Each row was made from one small tree. The marks that hang from a mark follow it in brackets, in alphabetical order. Every link used is in the known rows. Write each row's tree.
Known rows:
tupalod[murus zeze[desuz mege]]: [3.67, -0.07, 1.51, 3.52, -5.50, -0.49, -1.49, 1.01, -0.77, 5.31, 3.34, 1.03, -0.88, -4.62, 1.50, -1.52, -1.23, -2.26, -4.63, -1.26, -0.40, 1.90, -0.48]
pifo[murus[desuz zeze]]: [-1.92, -2.73, 3.42, -0.52, 1.79, -3.51, -2.10, -3.45, 0.52, -1.63, 0.14, 2.24, 2.67, -2.20, 1.80, 2.56, -2.09, -0.72, 1.48, -2.75, -1.27, -0.68, 2.66]
murus[zeze[desuz[tupalod] mege]]: [3.57, -0.73, 1.74, 1.45, -0.54, -0.83, -2.26, 0.63, 1.79, 1.81, 3.75, -0.54, -1.73, -2.37, 0.98, 0.74, 3.94, -2.63, -3.56, -2.68, -0.36, 1.70, 1.68]
zeze[mege]: [0.33, -1.44, 0.25, -0.44, -1.06, -1.59, -1.15, -0.15, -0.53, 2.33, 3.40, -0.18, -0.36, -0.82, 0.05, 0.11, -0.17, -2.13, 0.16, -0.72, 0.49, 1.46, 0.37]
murus[zeze[mege]]: [2.02, -1.55, 1.37, -0.45, -0.32, -1.68, -1.97, -1.14, -0.40, 1.50, 1.85, -0.03, 0.83, -0.33, 0.96, 1.72, -0.36, -2.70, 0.48, -2.32, 0.13, 1.26, 1.75]
pifo[murus[desuz[mege[tupalod]]]]: [-4.02, -1.34, 3.39, -2.62, -0.09, -3.39, 1.35, -2.51, 2.10, -4.33, 2.04, 3.60, -2.40, -2.68, 2.31, 1.83, -2.70, -0.52, -2.46, -1.49, -1.19, -0.25, 1.22]
pifo[murus[zeze[desuz mege]]]: [2.89, -3.75, 3.27, -0.40, 1.00, -3.47, -2.59, -1.71, 0.34, 1.25, 5.02, 0.75, -1.05, -3.41, 1.43, 0.59, -0.87, -3.02, -2.84, -2.43, -0.14, 1.02, 3.55]
desuz[mege[tupalod[murus[pifo zeze]]]]: [-2.07, 1.12, 1.99, 0.02, -2.87, -1.14, 2.92, -1.61, 2.30, -2.11, 0.47, 3.29, -1.27, -1.86, 5.20, 2.62, -1.91, -0.48, -3.26, -5.23, 0.57, 0.60, 2.53]
pifo[murus[zeze]]: [0.23, -2.11, 2.92, 0.33, 2.35, -2.57, -1.73, -2.45, 0.15, -2.27, 0.19, 1.61, 0.05, -0.12, 1.53, 1.73, -0.97, -1.01, -0.73, -1.07, -0.10, -0.60, 2.00]
murus[desuz[tupalod] pifo]: [-4.60, -0.66, -0.85, 0.92, -0.02, -2.48, 0.94, -1.03, 2.23, 1.18, 0.17, 1.60, 1.25, -2.18, 2.23, 1.21, 2.10, 2.67, 1.44, -2.91, -0.78, 0.34, 0.95]
murus[desuz[zeze] pifo]: [-3.01, -0.99, -0.69, -2.30, -0.25, -2.65, 1.93, -0.50, 0.28, 1.54, -1.01, 1.94, 3.30, -1.90, 1.97, 3.59, -2.44, 3.82, 1.34, -3.12, 0.28, 0.56, 1.02]
mege[tupalod[desuz zeze]]: [0.20, 1.18, 1.23, 0.27, -4.28, 0.50, 1.11, 0.39, -1.68, -2.60, -2.94, 2.31, -4.31, -2.09, 0.36, -0.26, 1.10, 1.76, -5.66, 2.23, -1.48, 0.37, -1.64]
mege[tupalod]: [-0.23, 0.46, 0.87, -1.51, -1.59, 0.41, 0.66, 0.29, -0.79, -3.95, -0.46, 1.25, -1.69, -0.27, 0.45, 0.13, -1.33, 0.47, -2.34, -0.39, 0.84, 0.24, -0.23]
murus[desuz[mege tupalod] pifo zeze]: [-3.27, -0.09, 0.99, 0.53, 0.69, -2.96, 2.33, -2.26, 5.01, 0.75, -0.30, 2.00, 0.11, -1.37, 3.66, 3.59, 2.70, 0.81, 0.50, -4.74, -1.67, 0.17, 2.63]
tupalod[desuz[mege] murus zeze]: [-1.00, 2.52, 1.36, 3.72, -4.72, -0.02, 1.61, -0.01, 0.89, 3.19, -0.25, 2.65, -3.72, -3.24, 2.39, 0.34, 2.55, -1.21, -5.57, 1.05, -3.19, 0.64, -1.32]
murus[desuz]: [-2.08, -0.30, 0.40, -0.79, -0.50, -0.95, -0.39, -0.75, 0.13, 0.73, 0.12, 0.69, 2.63, -1.88, 0.52, 0.68, -1.37, 0.11, 1.96, -1.55, -1.27, -0.14, 0.50]
desuz[mege tupalod[murus[pifo]] zeze]: [-3.16, 2.13, 0.03, 2.18, -1.44, -1.90, 3.35, 0.56, 3.43, 1.52, 1.71, 2.34, -2.52, -1.22, 4.20, 3.88, 2.74, 1.41, -4.13, -2.54, 0.39, 1.50, -0.50]
desuz[tupalod]: [-0.67, 0.94, -0.09, 1.95, 0.25, -0.18, -0.36, 0.38, 1.30, -1.02, 0.29, 0.02, -1.91, 0.28, 0.28, 0.28, 4.04, 0.12, -1.45, 0.50, -0.12, 0.24, -0.96]
zeze[desuz[mege tupalod[murus[pifo]]]]: [-1.70, 1.60, 0.05, 3.32, -2.06, -0.97, 2.85, 0.45, 4.78, 3.40, 4.29, 1.46, -3.19, -4.29, 4.13, -0.32, 3.65, 0.18, -5.31, -3.45, -0.66, 0.88, 1.27]
tupalod[desuz[zeze[mege]] murus[pifo]]: [-3.35, -0.27, -0.39, 0.19, -3.43, -2.85, 0.44, 0.25, -1.46, 5.08, 4.55, 2.23, -0.47, -4.88, 3.54, 2.69, 0.72, 0.19, -3.54, -2.92, 0.12, 2.96, 1.02]
pifo[murus[desuz[mege]]]: [-3.58, -1.98, 2.71, -0.95, 1.56, -3.99, 0.68, -2.77, 2.75, -0.21, 2.20, 2.38, -0.66, -2.38, 1.84, 1.63, -1.34, -1.04, -0.24, -1.13, -2.06, -0.48, 1.42]
murus[desuz pifo]: [-3.78, -1.42, -0.79, -1.19, -0.31, -2.38, 1.32, -1.46, 0.90, 2.17, -0.20, 1.50, 3.20, -2.56, 2.01, 1.00, -1.92, 2.57, 2.78, -3.33, -0.29, 0.01, 1.87]

Write each row's tree:
[-3.69, -0.65, 1.02, 1.20, -1.96, -2.21, -0.34, -2.40, 0.65, 2.48, 0.12, 2.56, 5.14, -3.78, 4.45, 2.39, -2.62, 0.29, 2.11, -6.58, -0.51, 0.20, 3.19] | tupalod[murus[desuz pifo zeze]]
[-0.19, 0.64, 1.92, 3.89, -2.22, -1.51, -3.02, -0.68, 0.57, 1.48, 3.77, 0.90, 0.04, -1.62, 2.61, 1.94, 2.95, -4.08, -1.73, -3.62, -0.04, 2.21, 0.70] | desuz[tupalod[murus[zeze[mege]]]]
[-3.13, 1.00, 1.36, 0.63, -3.85, -0.81, 0.93, -1.43, -0.54, -1.78, 0.04, 3.33, -0.88, -4.20, 4.70, 1.76, 0.12, 0.50, -4.07, -4.45, -0.20, 0.83, 2.62] | mege[tupalod[desuz murus[pifo zeze]]]
[-2.08, 1.88, 0.22, 5.35, -3.45, -1.74, 3.04, -0.51, 3.30, 2.68, -0.34, 2.76, -3.38, -1.43, 4.00, 1.01, 2.85, 1.17, -3.87, -0.98, -0.54, 0.63, -1.36] | desuz[mege tupalod[murus[pifo] zeze]]
[-2.16, 2.84, 1.57, -0.71, -4.40, 0.56, 0.40, 1.51, -2.29, -2.80, 0.88, 2.95, -2.35, -3.67, 2.29, 2.58, 0.26, 0.50, -6.75, -0.90, -0.16, 1.46, -0.93] | mege[tupalod[desuz[zeze] murus]]
[-4.84, 0.13, -0.26, 0.47, 0.17, -2.72, 3.15, -1.31, 4.64, 1.67, 0.93, 2.01, -0.81, -1.90, 2.98, 1.93, 2.75, 1.76, 0.06, -2.70, -1.41, 0.38, 1.19] | murus[desuz[mege tupalod] pifo]
[-4.01, 1.84, 0.38, -0.87, -4.10, -0.90, 2.22, 0.63, -1.67, -1.40, 0.61, 3.55, -1.90, -4.38, 3.83, 2.85, -0.31, 2.74, -5.79, -2.46, 0.63, 1.56, 0.34] | mege[tupalod[desuz[zeze] murus[pifo]]]
[-2.65, -1.98, 2.39, -1.96, 1.48, -3.63, -0.78, -1.30, -0.50, -1.09, 0.73, 2.51, 1.69, -1.97, 1.03, 3.48, -2.60, 1.32, -0.53, -0.93, -0.50, 0.08, 0.29] | pifo[murus[desuz[zeze]]]
[-3.19, 0.50, 0.70, 2.60, -4.22, -2.39, 2.98, -1.73, 2.39, 4.38, -0.79, 3.38, 1.07, -3.78, 4.07, 1.15, -2.29, 1.14, -0.59, -3.22, -1.50, 0.31, 0.24] | tupalod[murus[desuz[mege] pifo] zeze]
[-3.72, 1.28, 0.72, -0.11, -3.53, -1.08, 3.85, -0.83, 2.07, -0.99, 1.87, 3.37, -2.35, -2.54, 4.37, 0.93, -1.90, 0.40, -3.56, -3.57, 0.94, 0.67, 1.20] | desuz[mege[tupalod[murus[pifo]]]]
[-2.76, -1.18, 3.00, -2.49, 1.77, -3.99, 1.21, -1.55, 2.02, -0.68, 1.37, 2.84, -0.46, -1.78, 1.64, 4.34, -1.97, 0.43, -1.78, -0.91, -1.32, 0.26, 0.53] | pifo[murus[desuz[mege zeze]]]
[1.10, 0.99, 0.40, 3.35, -4.08, -0.99, 3.48, 0.37, 2.82, 5.07, 0.94, 2.20, -2.35, -4.23, 3.70, -0.84, -0.51, 1.07, -5.15, -2.08, -0.83, 0.22, 0.51] | tupalod[murus[pifo] zeze[desuz[mege]]]
[2.36, 1.88, 2.58, 1.79, -1.93, 0.68, 0.49, -0.02, 3.02, 2.16, 2.67, 1.01, -0.59, -3.36, 3.19, 1.05, 0.35, -3.27, -4.42, -4.06, -1.34, 0.31, 2.41] | tupalod[murus[zeze[desuz[mege]]]]
[-1.04, 3.14, 2.15, -1.06, -3.48, 0.18, 2.56, 1.08, 0.74, -2.98, 0.98, 2.68, -2.78, -1.18, 2.80, 3.61, -1.94, -0.62, -6.06, -1.99, 0.62, 1.37, -1.10] | desuz[mege[tupalod[murus]] zeze]
[-0.78, 1.85, 0.56, -1.68, -0.46, -0.40, 2.60, 0.95, 1.33, 0.80, 0.49, 1.02, -3.80, -1.18, 1.07, 3.20, 3.11, 0.42, -4.95, 1.00, -1.85, 1.31, -0.17] | tupalod[desuz[mege zeze]]
[-3.57, 0.29, 0.81, -4.40, -1.70, -2.41, 4.58, -0.26, 2.01, -1.90, -0.57, 3.25, -0.65, -1.99, 3.10, 4.60, -3.03, 3.22, -2.31, -3.49, 0.23, 0.77, 1.01] | murus[desuz[mege[tupalod] zeze] pifo]
[-1.44, 2.10, 2.88, 1.00, -4.01, 0.55, -0.92, -0.65, -1.31, -3.22, 0.26, 2.77, -1.27, -3.76, 2.95, 1.61, 0.87, -1.60, -4.91, -2.78, -1.12, 0.80, 1.37] | mege[tupalod[desuz murus[zeze]]]
[2.61, -2.35, 3.17, 0.24, 1.78, -1.82, -1.65, -1.55, 1.05, -0.87, 1.73, 1.15, -0.50, -2.41, 1.29, 0.31, -0.53, -1.06, -3.23, -1.70, -0.66, -0.56, 3.05] | pifo[murus[zeze[desuz]]]
[-3.20, 1.27, 0.86, 1.79, -1.97, -1.56, 2.27, -1.91, 2.44, 2.85, 1.35, 2.58, -1.36, -3.67, 5.10, 2.25, 2.14, -0.80, -3.00, -3.93, -1.86, 0.87, 3.33] | tupalod[desuz[mege] murus[pifo zeze]]
[0.84, -0.29, 1.34, -3.60, -2.43, -1.17, -0.01, 1.29, -1.95, -2.45, 2.09, 1.38, -1.87, -0.48, 0.52, 2.89, -2.24, -0.07, -3.51, -1.07, 2.01, 2.21, -0.49] | desuz[zeze[mege[tupalod]]]
[-1.63, 0.70, 0.96, 0.39, -3.64, -1.45, -1.52, 1.13, -2.25, 3.58, 4.62, 1.57, -0.96, -4.12, 1.89, 2.57, 1.47, -2.03, -4.07, -1.16, -0.51, 2.92, -0.34] | tupalod[desuz[zeze[mege]] murus]
[-2.92, -1.03, 3.80, 1.16, 2.33, -3.98, -0.37, -3.11, 4.47, -2.05, 1.10, 2.66, -1.24, -1.45, 2.73, 3.71, 2.43, -1.68, -1.35, -2.25, -2.51, -0.21, 1.80] | pifo[murus[desuz[mege tupalod] zeze]]
[-3.30, 0.32, 1.17, 1.43, -5.95, -1.78, 1.45, -1.13, -0.68, -0.16, -1.88, 4.27, 1.56, -4.45, 3.90, 0.59, -4.35, 2.69, -1.52, -3.68, -0.09, 0.40, -0.44] | mege[tupalod[murus[desuz pifo] zeze]]
[-0.54, 0.43, 0.91, 3.08, -2.17, -1.22, -0.57, -0.25, 0.99, 0.47, -2.81, 1.60, 0.03, -1.44, 0.34, 0.63, 2.15, 1.52, -0.85, 0.50, -2.04, 0.06, -2.45] | murus[desuz[tupalod[zeze]]]
[-2.42, -2.77, 3.31, -4.07, -1.19, -4.78, -1.26, -1.37, -1.66, -2.99, 3.52, 3.46, -0.36, -3.26, 1.51, 3.84, -4.20, -0.13, -2.44, -2.00, 0.74, 1.90, 0.47] | pifo[murus[desuz[zeze[mege[tupalod]]]]]
[-0.83, 1.44, 1.30, 2.67, -1.87, -1.45, 1.47, -0.57, 3.53, 1.04, -2.06, 1.72, -2.40, -0.96, 1.19, 1.49, 2.97, 0.35, -1.87, 0.37, -2.80, 0.11, -1.91] | murus[desuz[mege tupalod[zeze]]]
[1.41, 1.65, 0.68, 1.33, -0.05, 0.39, 1.82, 1.22, 4.62, 0.76, 2.81, -0.28, -4.77, -1.78, 0.88, -0.42, 5.00, -0.98, -5.32, -0.24, -1.52, 0.33, 0.11] | zeze[desuz[mege tupalod]]
[-4.11, -0.84, -0.30, -1.50, -0.21, -2.68, 3.33, -1.78, 3.40, 2.67, 0.85, 1.69, 0.88, -2.20, 2.81, 1.61, -0.98, 1.41, 1.45, -3.42, -1.29, 0.20, 2.16] | murus[desuz[mege] pifo]
[-3.39, -1.50, -0.44, -0.96, -0.87, -4.37, 0.42, -0.27, 1.12, 3.05, 2.65, 1.71, 0.95, -2.36, 2.22, 3.97, 1.19, 1.97, 0.23, -3.45, 0.29, 2.35, 0.41] | murus[desuz[tupalod zeze[mege]] pifo]
[-2.17, 3.01, 1.12, 0.52, -2.59, -0.26, 1.79, 0.97, 0.70, 1.77, 2.09, 1.95, -2.93, -3.17, 2.57, 3.19, 2.31, -0.91, -5.91, -0.35, -1.72, 1.50, -0.44] | tupalod[desuz[mege zeze] murus]
[-0.74, 2.56, 2.17, 3.76, -1.16, -0.36, 0.10, -0.71, 3.50, -0.27, 1.30, 1.37, -1.73, -0.60, 3.39, 2.67, 3.82, -2.97, -3.29, -2.77, -1.25, 0.55, 0.39] | desuz[mege tupalod[murus[zeze]]]
[-2.89, 2.04, 1.74, -0.18, -2.30, -1.32, 1.23, 0.19, 1.69, 1.70, 1.49, 2.30, 1.42, -2.79, 2.84, 4.15, -1.63, -0.75, -1.63, -3.14, -1.18, 0.90, -0.44] | tupalod[murus[desuz[mege zeze]]]
[-2.58, -2.50, -0.45, -2.83, -1.07, -4.05, 0.66, -0.66, -0.40, 4.01, 2.33, 1.62, 2.93, -2.82, 2.09, 3.70, -2.55, 1.77, 1.50, -3.84, 0.67, 2.08, 1.44] | murus[desuz[zeze[mege]] pifo]
[-2.43, -0.98, 0.78, 1.66, -3.06, -2.72, -0.97, -1.64, -0.57, 4.78, 3.82, 2.15, 0.55, -4.80, 4.32, 1.66, 1.47, -1.83, -1.64, -4.64, -0.75, 2.16, 3.47] | tupalod[desuz murus[pifo zeze[mege]]]
[-3.77, 0.88, -0.68, 4.04, -1.82, -1.41, 0.83, -0.36, 1.50, 1.28, 1.72, 1.72, -0.40, -2.43, 3.36, 0.54, 2.80, 1.23, -1.47, -2.74, 0.64, 0.87, 0.14] | desuz[tupalod[murus[pifo]]]
[-2.19, 1.30, 2.76, 1.15, -1.97, -1.11, -0.02, -1.93, 2.61, 1.38, 1.06, 2.20, 2.60, -2.86, 3.44, 2.95, -1.36, -3.01, 0.09, -4.90, -2.14, 0.36, 1.95] | tupalod[murus[desuz[mege] zeze]]
[0.59, 0.59, 1.35, 1.57, -1.65, -0.69, 2.29, -0.77, 3.74, 3.51, 2.49, 1.64, -0.40, -3.84, 4.62, 1.06, -0.28, -0.82, -3.58, -5.59, -0.43, 0.42, 3.80] | tupalod[murus[pifo zeze[desuz[mege]]]]
[1.15, 1.87, 0.61, 3.48, -1.41, -0.38, 2.20, 0.24, 3.03, 0.24, -2.04, 0.86, -5.01, 0.97, 0.72, 0.87, 4.04, 0.10, -3.92, 2.07, -1.57, 0.05, -2.48] | desuz[mege tupalod[zeze]]
[-2.05, -0.39, 0.55, -1.50, -4.42, -2.52, 1.01, 0.53, -1.73, 0.10, 3.46, 2.96, -0.51, -2.95, 3.60, 3.20, -3.48, 0.64, -3.55, -4.13, 2.80, 2.80, 0.48] | desuz[zeze[mege[tupalod[murus[pifo]]]]]
[-2.22, -1.66, 0.59, -0.95, 0.14, -2.46, 0.60, -2.50, 1.21, 1.30, -1.49, 1.62, 4.39, -1.84, 2.74, 2.51, -1.89, 1.72, 3.08, -5.02, -0.64, -0.20, 3.29] | murus[desuz pifo zeze]
[1.06, -0.66, 0.57, 1.51, -3.50, -1.44, -0.82, 0.15, -1.53, 3.82, 0.69, 0.90, -2.84, -2.57, 0.06, -0.37, 2.40, -0.80, -3.15, 1.89, -1.82, 1.60, -0.93] | tupalod[desuz zeze[mege]]
[-3.49, -1.85, 1.32, 0.85, -2.90, -3.86, -1.46, -2.58, 0.13, 4.55, 3.52, 2.48, 5.16, -4.63, 4.42, 2.66, -2.74, -1.66, 2.40, -7.31, 0.02, 1.84, 3.63] | tupalod[murus[desuz pifo zeze[mege]]]
[-2.37, 0.78, -0.38, 4.00, -4.60, -1.12, 1.34, -0.61, -0.88, 3.78, -0.89, 2.86, -1.31, -4.24, 3.23, -0.40, 1.09, 2.00, -3.38, -0.79, -1.38, 0.59, -0.19] | tupalod[desuz murus[pifo] zeze]
[-3.02, 1.81, 0.90, -1.34, -3.17, -1.35, 4.43, 0.36, 1.28, -1.61, 0.94, 3.34, -2.43, -1.93, 4.35, 3.84, -2.53, 1.59, -4.98, -3.58, 1.58, 1.35, 0.19] | desuz[mege[tupalod[murus[pifo]]] zeze]
[-3.48, 0.57, 0.15, 0.37, -3.58, -0.98, 1.69, -0.51, -0.44, -1.71, 1.10, 2.74, -0.23, -2.82, 3.63, 0.27, -2.45, 1.45, -2.28, -3.55, 1.75, 0.48, 0.94] | mege[tupalod[murus[pifo]]]
[-0.90, 2.46, 1.87, 2.63, -6.54, 0.76, 0.26, 0.38, -2.23, -1.69, -1.30, 3.39, -3.29, -3.81, 2.11, -0.35, 0.41, 0.34, -6.59, 0.63, -1.38, 0.75, -1.81] | mege[tupalod[desuz murus zeze]]
[2.60, 2.17, 1.60, 3.49, -4.44, 0.57, 1.58, 0.93, 2.28, 3.67, 0.97, 1.43, -2.64, -3.50, 2.15, -0.94, -0.17, -1.24, -5.99, -0.40, -1.60, 0.36, -0.71] | tupalod[murus zeze[desuz[mege]]]
[0.22, 1.98, 1.51, -3.43, -1.29, -0.03, 3.39, 1.06, 1.04, -4.03, -0.61, 1.89, -3.67, 0.67, 1.15, 3.61, -1.08, 0.67, -5.00, -0.44, 0.74, 0.71, -0.97] | desuz[mege[tupalod] zeze]
[-3.68, 1.08, 2.02, -0.29, -4.20, -0.35, -0.65, -0.60, -0.86, -2.39, 1.18, 2.88, 1.94, -4.08, 2.48, 0.83, -3.24, -0.66, -1.20, -3.61, -0.30, 0.60, 0.04] | mege[tupalod[murus[desuz]]]
[-2.96, 2.29, 1.48, 0.64, -4.57, 0.63, -0.04, 0.23, -1.51, -2.45, 1.45, 2.53, -2.66, -4.39, 2.32, -0.11, 0.81, -0.71, -5.49, -0.97, -0.83, 0.96, 0.00] | mege[tupalod[desuz murus]]
